Below are the code and all the weights of a small trained network. Each question names an input and a class and asks about switching units off, where a switched-off unit gives its printed mean instead of its output.

import numpy as np


def w(rows, s, z=0):
    codes = np.array(rows[::2]) - 128.0
    scale = np.full(codes.shape[1], s)
    scale[-1] = z or s
    return codes * scale


def f(y):
    return y / 2 * (1 + np.tanh(0.7978845608 * (y + 0.044715 * y**3)))


def log_softmax(a):
    a = a - a.max(-1, keepdims=True)
    return a - np.log(np.exp(a).sum(-1, keepdims=True))


def net(x, mask):
    res = np.array(x, float).reshape(1, 5) / 4 @ E
    y = f(res @ A[0][:, :-1].T + A[0][:, -1])
    res = res + np.where(mask, y, B[0][:, -1]) @ B[0][:, :-1]
    return log_softmax(res[-1] @ U[:, :-1].T + U[:, -1])


A, B = {}, {}
E = w([
[143,253,105],'x0',
[58,152,166],'x1',
[82,208,180],'x2',
[93,182,89],'x3',
[163,166,214],'x4',
],0.0067)
A[0] = w([
[157,87,97,118],'n0',
[47,161,113,219],'n1',
[143,146,155,113],'n2',
[195,106,87,4],'n3',
[96,88,111,18],'n4',
[124,249,184,38],'n5',
[94,140,113,95],'n6',
[119,130,138,154],'n7',
[114,148,146,82],'n8',
[109,180,159,62],'n9',
[116,157,146,62],'n10',
[115,145,156,147],'n11',
[136,124,164,67],'n12',
[100,105,132,128],'n13',
[131,151,144,107],'n14',
[203,154,33,109],'n15',
[79,145,59,57],'n16',
[191,124,81,102],'n17',
[73,90,145,153],'n18',
[75,197,120,24],'n19',
[57,87,157,206],'n20',
[85,76,128,167],'n21',
[53,149,143,131],'n22',
[101,102,123,49],'n23',
[112,109,134,88],'n24',
],0.015,0.0033)
B[0] = w([
[94,68,101,173],'n0',
[114,246,139,215],'n1',
[152,130,123,139],'n2',
[57,137,83,162],'n3',
[135,81,110,137],'n4',
[118,64,236,254],'n5',
[121,163,138,138],'n6',
[138,131,136,136],'n7',
[111,118,127,135],'n8',
[126,93,148,173],'n9',
[114,106,126,140],'n10',
[135,127,134,150],'n11',
[145,170,126,127],'n12',
[145,110,139,138],'n13',
[123,114,119,138],'n14',
[28,165,106,211],'n15',
[115,253,134,171],'n16',
[65,129,107,172],'n17',
[140,102,161,161],'n18',
[177,80,156,195],'n19',
[153,110,180,184],'n20',
[126,94,163,173],'n21',
[87,169,152,180],'n22',
[130,107,118,126],'n23',
[137,123,130,126],'n24',
],0.029,0.0075)
U = w([
[205,162,2,157],'0',
[54,150,22,137],'1',
[179,60,137,81],'2',
[93,238,145,81],'3',
[140,189,107,218],'4',
[108,123,238,147],'5',
[232,198,5,9],'6',
],0.0063,0.012)

Each question gives the input, the list of numbers given to net, and the class t.
The units are the neurons (one row each of A and B). Each row of codes is followed by its name. A weight is (code - 128) times the scale printed after its matrix; where a second scale follows, it is the last column's (A, B and U).
mask holds one flag per neuron, in row order. A switched-off neuron (its flag False) gives its mean, the last column of its row in B, instead of its output. The means were averaged over made-up inputs and are rounded, as every weight is.
A unit's drop is (log p(t) with every unit on - log p(t) with that unit switched off) / (log p(t) with every unit on - log p(t) with every unit switched off).
The circuit of an input: a set's keep is (log p(t) with only the set's units on - log p(t) with every unit switched off) / (log p(t) with every unit on - log p(t) with every unit switched off). Starting from the 12 units with the biggest drops (on a tie, the unit counted first), units are removed one at a time, each time the one whose removal leaves the highest keep (on an exact tie, the one counted first), for as long as the keep stays at least 0.8.
units of the circuit, in order: the units of the circuit, biggest drop first
k most important neurons: the k neurons with the biggest drops, biggest first
drop when u is switched off: that unit's drop, to one decimal
input [-4,-6,0,-8,1], class 1: units of the circuit, in order => [n5 n3]
input [-6,-2,1,8,-8], class 3: units of the circuit, in order => [n16]
input [-3,-1,-3,-1,-1], class 2: units of the circuit, in order => [n1 n15 n16 n5]
input [3,-5,0,8,-6], class 3: 2 most important neurons => [n16 n1]
input [-1,-1,0,-7,1], class 2: units of the circuit, in order => [n1 n15 n5]
input [-4,-4,1,-4,-5], class 2: units of the circuit, in order => [n1 n15 n16 n5]
input [-6,-8,-1,-5,7], class 0: 2 most important neurons => [n5 n15]
input [1,-4,2,3,-8], class 3: 2 most important neurons => [n16 n1]
input [-4,-8,0,2,6], class 4: 2 most important neurons => [n5 n15]
input [5,7,-2,-8,-2], class 4: 2 most important neurons => [n5 n19]
input [0,-5,-2,3,7], class 1: drop when n20 is switched off => 0.1
input [-2,-3,-4,-6,5], class 1: drop when n3 is switched off => 0.1
input [-5,0,-7,-7,-5], class 2: drop when n21 is switched off => 0.2
input [6,4,-6,5,-6], class 3: most important neuron => [n16]
